Here is a tiny trained network, its code and every weight. The questions are about switching its units off for an input and a target symbol, where a switched-off unit gives its printed mean instead of its output.

import numpy as np


def w(rows, s, z=0):
    codes = np.array(rows[::2]) - 128.0
    scale = np.full(codes.shape[1], s)
    scale[-1] = z or s
    return codes * scale


def f(y):
    return y / 2 * (1 + np.tanh(0.7978845608 * (y + 0.044715 * y**3)))


def softmax(a):
    e = np.exp(a - a.max(-1, keepdims=True))
    return e / e.sum(-1, keepdims=True)


def log_softmax(a):
    a = a - a.max(-1, keepdims=True)
    return a - np.log(np.exp(a).sum(-1, keepdims=True))


def net(x, mask):
    ids = ['αγδεζηθλμπστφψω'.index(c) for c in x.split()]
    T = len(ids)
    res = E[ids] + P[:T]
    u = 0
    for l in range(2):
        q, k, v = (res @ M[l].T for M in (Q, K, V))
        z = softmax(np.where(np.tri(T) > 0, q @ k.T / 3**0.5, -1e9)) @ v
        res = res + np.where(mask[u], z, O[l][:, -1]) @ O[l][:, :-1]
        u += 1
        y = f(res @ A[l][:, :-1].T + A[l][:, -1])
        res = res + np.where(mask[u : u + 4], y, B[l][:, -1]) @ B[l][:, :-1]
        u += 4
    return log_softmax(res[-1] @ U[:, :-1].T + U[:, -1])


Q, K, V, O, A, B = {}, {}, {}, {}, {}, {}
E = w([
[128,122,119,82,167,77,82,97,95,113],'α',
[122,57,156,96,102,144,147,65,149,112],'γ',
[153,143,36,207,120,169,93,113,119,148],'δ',
[172,179,143,159,167,161,99,81,88,180],'ε',
[190,146,176,133,170,89,112,71,91,143],'ζ',
[114,112,74,173,116,134,107,120,41,116],'η',
[103,126,104,168,185,124,3,175,113,31],'θ',
[89,142,112,126,129,57,158,190,157,112],'λ',
[155,85,226,118,222,175,132,233,97,102],'μ',
[185,203,184,48,64,98,122,131,143,109],'π',
[216,112,99,166,99,123,180,111,59,113],'σ',
[110,112,133,140,169,76,126,164,180,91],'τ',
[87,90,104,120,132,112,124,77,85,133],'φ',
[73,101,178,97,17,214,65,184,106,87],'ψ',
[219,102,126,127,63,110,108,93,176,48],'ω',
],0.018)
P = w([
[72,254,108,129,76,145,125,8,124,46],'0',
[124,217,101,98,131,125,152,68,117,68],'1',
[156,183,128,98,149,127,138,97,123,95],'2',
[176,162,145,98,159,124,133,127,131,114],'3',
[200,149,159,100,174,125,103,149,142,136],'4',
[210,126,177,107,179,123,84,172,151,154],'5',
[230,112,189,100,195,136,63,201,163,180],'6',
[238,102,198,103,207,147,23,231,177,204],'7',
],0.0054)
Q[0] = w([
[122,231,177,176,127,159,128,121,247,130],'0.h0',
[138,141,156,130,181,89,90,196,146,30],'0.h0',
[111,137,157,78,174,62,67,53,131,156],'0.h0',
],0.015)
K[0] = w([
[154,250,130,123,143,203,129,88,196,145],'0.h0',
[193,151,124,101,89,84,67,189,175,89],'0.h0',
[106,124,197,81,194,84,110,67,157,153],'0.h0',
],0.015)
V[0] = w([
[119,255,85,176,98,213,178,80,116,145],'0.h0',
[75,73,96,183,176,185,163,86,99,147],'0.h0',
[192,70,134,80,116,129,122,31,139,94],'0.h0',
],0.0072)
O[0] = w([
[159,2,128,60,121,95,146,231,67,89,171],'0.h0',
[123,106,153,183,162,19,136,110,194,201,83],'0.h0',
[74,97,87,106,167,214,55,173,131,150,253],'0.h0',
],0.0047,0.0031)
A[0] = w([
[154,175,115,23,98,90,126,39,217,69,150],'0.n0',
[97,165,253,130,137,93,198,210,133,156,227],'0.n1',
[65,240,175,75,29,30,171,156,118,193,2],'0.n2',
[84,238,16,205,129,240,196,9,17,189,14],'0.n3',
],0.011,0.00079)
B[0] = w([
[134,87,171,118,108,88,185,50,159,123,235],'0.n0',
[125,149,114,113,114,189,205,100,133,87,177],'0.n1',
[116,147,17,91,163,153,55,246,138,177,163],'0.n2',
[83,161,125,146,78,99,163,55,90,117,253],'0.n3',
],0.011,0.0047)
Q[1] = w([
[141,106,6,216,70,182,148,141,123,160],'1.h0',
[63,35,110,142,119,139,134,93,252,117],'1.h0',
[203,179,150,142,139,190,157,194,165,10],'1.h0',
],0.022)
K[1] = w([
[139,101,43,220,46,163,162,179,132,163],'1.h0',
[51,29,100,105,112,148,144,120,251,124],'1.h0',
[229,176,137,118,53,130,112,163,184,43],'1.h0',
],0.021)
V[1] = w([
[94,68,98,242,211,223,84,201,142,76],'1.h0',
[244,63,56,119,107,147,121,117,146,102],'1.h0',
[225,197,145,67,124,156,60,216,110,254],'1.h0',
],0.0078)
O[1] = w([
[125,129,255,56,147,28,112,97,133,144,11],'1.h0',
[61,159,118,147,172,159,112,86,128,164,147],'1.h0',
[123,125,68,100,71,138,161,91,148,100,10],'1.h0',
],0.0087,0.011)
A[1] = w([
[154,87,121,150,142,141,105,76,105,138,254],'1.n0',
[211,108,132,180,154,49,78,182,178,115,109],'1.n1',
[218,105,135,184,154,64,103,204,196,100,124],'1.n2',
[105,73,115,118,88,70,186,6,120,76,180],'1.n3',
],0.023,0.0047)
B[1] = w([
[169,121,131,69,108,86,153,133,126,163,253],'1.n0',
[183,104,68,98,152,139,117,171,109,89,170],'1.n1',
[71,142,175,176,94,110,121,83,159,148,168],'1.n2',
[5,216,128,149,164,148,76,79,107,105,165],'1.n3',
],0.014,0.02)
U = w([
[106,140,124,219,121,77,174,84,198,107,211],'α',
[121,141,114,103,154,96,67,112,109,47,31],'γ',
[114,136,122,131,130,116,137,129,123,131,24],'δ',
[61,87,175,71,2,128,91,158,113,99,130],'ε',
[114,134,115,118,135,113,128,130,117,126,11],'ζ',
[114,132,121,129,127,119,131,118,119,137,18],'η',
[98,121,113,123,119,116,141,123,119,124,46],'θ',
[100,133,121,120,127,117,131,123,121,131,19],'λ',
[147,171,176,113,154,124,205,138,100,69,108],'μ',
[42,176,125,90,157,80,97,11,45,168,253],'π',
[73,209,100,90,129,46,186,227,191,124,78],'σ',
[112,80,52,141,109,164,137,75,114,89,96],'τ',
[78,149,138,136,176,162,70,183,113,189,48],'φ',
[227,48,91,118,117,96,171,140,117,186,198],'ψ',
[123,145,123,125,114,115,131,127,125,128,20],'ω',
],0.0067,0.0046)

Each question gives the input, a string of symbols that net reads in full, and the target symbol t.
The units are the heads (3 rows each of Q, K, V and O) and the neurons (one row each of A and B). Each row of codes is followed by its name. A weight is (code - 128) times the scale printed after its matrix; where a second scale follows, it is the last column's (O, A, B and U).
mask holds one flag per unit, layer by layer, with each layer's heads first. A switched-off unit (its flag False) gives its mean, the last column of its rows in O or B, instead of its output. The means were averaged over made-up inputs and are rounded, as every weight is.
A unit's drop is (log p(t) with every unit on - log p(t) with that unit switched off) / (log p(t) with every unit on - log p(t) with every unit switched off).
The circuit of an input: a set's keep is (log p(t) with only the set's units on - log p(t) with every unit switched off) / (log p(t) with every unit on - log p(t) with every unit switched off). Starting from all 10 units, units are removed one at a time, each time the one whose removal leaves the highest keep (on an exact tie, the one counted first), for as long as the keep stays at least 0.8.
units of the circuit, in order: the units of the circuit, biggest drop first
top k neurons: the k neurons with the biggest drops, biggest first
top k neurons in layer l: the k neurons of layer l with the biggest drops, biggest first
drop when u is switched off: that unit's drop, to one decimal
input φ η δ γ α μ, target μ: units of the circuit, in order => [0.n1]
input π γ λ φ α σ φ μ, target τ: units of the circuit, in order => [1.h0 0.n1]
input γ τ ω ψ, target φ: units of the circuit, in order => [0.n0 1.h0]
input η δ φ γ ζ τ ζ ζ, target ψ: top 3 neurons in layer 1 => [1.n3 1.n2 1.n0]
input φ μ η ζ φ ψ η, target ψ: top 2 neurons => [1.n1 1.n3]
input ψ α δ φ φ δ γ φ, target ψ: top 3 neurons in layer 1 => [1.n1 1.n3 1.n0]
input π ω τ, target φ: top 2 neurons => [0.n2 0.n0]
input φ ψ γ γ, target ψ: units of the circuit, in order => [1.h0 0.n0 1.n0]
input θ φ γ λ τ ω, target π: units of the circuit, in order => [1.n3 0.n0]
input φ φ α ω γ α γ λ, target φ: top 2 neurons => [0.n0 1.n0]
input λ η η, target ψ: top 2 neurons => [0.n3 1.n3]
input ε μ π λ, target τ: units of the circuit, in order => [0.n0 1.h0]
input ω δ ε φ δ γ μ, target φ: units of the circuit, in order => [1.h0 0.n0]
input ε τ ω π, target τ: top 2 neurons => [1.n0 0.n0]
input δ ω λ μ π τ τ, target τ: units of the circuit, in order => [0.h0 1.h0]
input ζ π ψ θ, target τ: top neuron in layer 0 => [0.n0]
input φ α σ α, target ψ: units of the circuit, in order => [1.h0 1.n3 0.n0]
input μ η γ φ φ φ, target ψ: top 2 neurons => [1.n3 0.n3]
input π ε τ η φ φ λ ψ, target τ: top 2 neurons in layer 0 => [0.n0 0.n2]
input ω φ λ λ θ ω, target ψ: top 3 neurons => [1.n0 0.n0 1.n3]
input ε ω μ ω, target ψ: top 2 neurons => [0.n0 1.n0]
input ζ η ε φ ε, target ψ: top neuron => [0.n3]
input θ π φ φ θ, target τ: top 2 neurons in layer 0 => [0.n0 0.n2]
input γ φ ω λ α φ μ, target φ: top 2 neurons => [0.n0 1.n0]
input ζ φ α λ θ ζ, target ψ: top 2 neurons => [0.n3 1.n3]
input φ τ σ φ δ δ ε τ, target α: top 2 neurons in layer 1 => [1.n2 1.n0]
input η γ θ τ η γ, target ψ: drop when 1.h0 is switched off => 4.1
input ω τ λ η ε ψ, target φ: drop when 1.h0 is switched off => 0.5
input σ δ α δ ω θ, target φ: drop when 1.h0 is switched off => 0.5
input η φ δ ζ ε λ ε δ, target ψ: drop when 1.n1 is switched off => 2.2
